Here is a tiny trained network, its code and every weight. The questions are about switching its units off for an input and a target symbol, where a switched-off unit gives its printed mean instead of its output.

import numpy as np


def w(rows, s, z=0):
    codes = np.array(rows[::2]) - 128.0
    scale = np.full(codes.shape[1], s)
    scale[-1] = z or s
    return codes * scale


def f(y):
    return np.maximum(y, 0)


def softmax(a):
    e = np.exp(a - a.max(-1, keepdims=True))
    return e / e.sum(-1, keepdims=True)


def log_softmax(a):
    a = a - a.max(-1, keepdims=True)
    return a - np.log(np.exp(a).sum(-1, keepdims=True))


def net(x, mask):
    ids = ['εθλξστψ'.index(c) for c in x.split()]
    T = len(ids)
    res = E[ids] + P[:T]
    r = res
    for j in range(2):
        rows = slice(2 * j, 2 * j + 2)
        q, k, v = (r @ M[0][rows].T for M in (Q, K, V))
        z = softmax(np.where(np.tri(T) > 0, q @ k.T / 2**0.5, -1e9)) @ v
        o = O[0][rows]
        res = res + np.where(mask[j], z, o[:, -1]) @ o[:, :-1]
    y = f(res @ A[0][:, :-1].T + A[0][:, -1])
    res = res + np.where(mask[2:10], y, B[0][:, -1]) @ B[0][:, :-1]
    return log_softmax(res[-1] @ U[:, :-1].T + U[:, -1])


Q, K, V, O, A, B = {}, {}, {}, {}, {}, {}
E = w([
[178,43,95,143,136,97,16],'ε',
[109,98,158,121,195,76,107],'θ',
[115,173,91,234,129,97,140],'λ',
[138,152,192,137,145,6,115],'ξ',
[202,120,197,126,207,192,128],'σ',
[166,117,96,149,205,105,106],'τ',
[147,87,65,131,105,102,184],'ψ',
],0.023)
P = w([
[141,142,86,179,124,143,117],'0',
[137,71,169,185,203,90,154],'1',
[124,207,34,103,118,144,111],'2',
[124,87,171,181,196,113,159],'3',
[142,250,72,64,153,137,126],'4',
[96,47,108,177,132,115,115],'5',
],0.011)
Q[0] = w([
[169,219,62,17,92,103,175],'head 1',
[64,88,130,71,119,85,192],'head 1',
[198,77,161,216,217,174,144],'head 2',
[110,105,84,117,86,57,254],'head 2',
],0.009)
K[0] = w([
[89,187,40,246,119,113,113],'head 1',
[243,119,152,114,83,130,187],'head 1',
[2,116,135,153,205,230,101],'head 2',
[118,229,160,194,118,153,169],'head 2',
],0.0089)
V[0] = w([
[91,167,108,254,117,156,151],'head 1',
[184,103,194,43,136,100,160],'head 1',
[103,144,162,67,98,93,10],'head 2',
[60,87,119,83,154,136,156],'head 2',
],0.0096)
O[0] = w([
[81,168,152,113,109,196,111,211],'head 1',
[74,146,215,137,116,40,127,130],'head 1',
[143,131,19,75,68,121,145,2],'head 2',
[2,32,138,104,219,200,156,50],'head 2',
],0.0086,0.0081)
A[0] = w([
[97,108,108,139,168,86,103,182],'neuron 1',
[152,162,125,149,81,94,134,44],'neuron 2',
[43,61,154,103,148,115,179,2],'neuron 3',
[140,7,155,143,171,135,158,124],'neuron 4',
[137,88,175,122,118,104,198,118],'neuron 5',
[137,71,199,97,107,152,61,85],'neuron 6',
[106,161,159,96,151,143,95,46],'neuron 7',
[146,134,40,69,109,130,157,120],'neuron 8',
],0.013,0.0024)
B[0] = w([
[114,211,140,40,135,143,59,186],'neuron 1',
[163,100,106,92,128,114,206,181],'neuron 2',
[169,196,126,139,49,240,99,151],'neuron 3',
[64,93,45,124,126,198,211,251],'neuron 4',
[194,69,76,25,80,231,106,214],'neuron 5',
[111,130,81,254,120,154,100,216],'neuron 6',
[116,182,93,185,146,131,174,189],'neuron 7',
[80,94,243,151,168,222,131,169],'neuron 8',
],0.0081,0.012)
U = w([
[70,51,145,165,145,128,185,144],'ε',
[32,126,132,47,254,98,142,254],'θ',
[189,109,90,75,75,118,180,70],'λ',
[113,192,124,101,80,165,99,32],'ξ',
[109,110,218,221,175,73,104,165],'σ',
[193,74,199,32,143,140,66,171],'τ',
[137,90,65,122,200,84,45,75],'ψ',
],0.0082,0.004)

Each question gives the input, a string of symbols that net reads in full, and the target symbol t.
The units are the heads (2 rows each of Q, K, V and O) and the neurons (one row each of A and B). Each row of codes is followed by its name. A weight is (code - 128) times the scale printed after its matrix; where a second scale follows, it is the last column's (O, A, B and U).
mask holds one flag per unit, heads first, then neurons. A switched-off unit (its flag False) gives its mean, the last column of its rows in O or B, instead of its output. The means were averaged over made-up inputs and are rounded, as every weight is.
A unit's drop is (log p(t) with every unit on - log p(t) with that unit switched off) / (log p(t) with every unit on - log p(t) with every unit switched off).
The circuit of an input: a set's keep is (log p(t) with only the set's units on - log p(t) with every unit switched off) / (log p(t) with every unit on - log p(t) with every unit switched off). Starting from all 10 units, units are removed one at a time, each time the one whose removal leaves the highest keep (on an exact tie, the one counted first), for as long as the keep stays at least 0.8.
units of the circuit, in order: the units of the circuit, biggest drop first
k most important neurons: the k neurons with the biggest drops, biggest first
which heads matter: for each layer, one digit per head in row order, 1 if its drop is at least 0.15 and else 0, layers parted by /
drop when u is switched off: that unit's drop, to one decimal
input τ ψ ε, target τ: 4 most important neurons => (neuron 8; neuron 4; neuron 6; neuron 7)
input θ σ ψ σ ψ, target θ: which heads matter => 01
input σ σ ε, target τ: units of the circuit, in order => (head 2; neuron 8; neuron 4)
input ψ ψ θ θ λ ξ, target τ: which heads matter => 10
input λ ψ σ σ, target ε: 2 most important neurons => (neuron 4; neuron 6)
input σ σ σ ψ, target λ: units of the circuit, in order => (neuron 5; head 1; neuron 8)
input ψ λ σ τ, target θ: which heads matter => 00
input λ ψ ψ, target ξ: which heads matter => 11
input ψ σ ψ, target ε: 3 most important neurons => (neuron 1; neuron 5; neuron 8)
input σ ε τ, target τ: 4 most important neurons => (neuron 8; neuron 4; neuron 6; neuron 7)
input σ λ ε ψ σ τ, target θ: 3 most important neurons => (neuron 1; neuron 6; neuron 4)
input θ λ σ θ σ, target θ: 3 most important neurons => (neuron 5; neuron 3; neuron 7)
input θ ψ λ ξ, target τ: drop when neuron 1 is switched off => 0.1
input ξ σ ξ, target λ: drop when neuron 3 is switched off => 0.0
input ψ σ ξ, target λ: drop when neuron 2 is switched off => 0.8
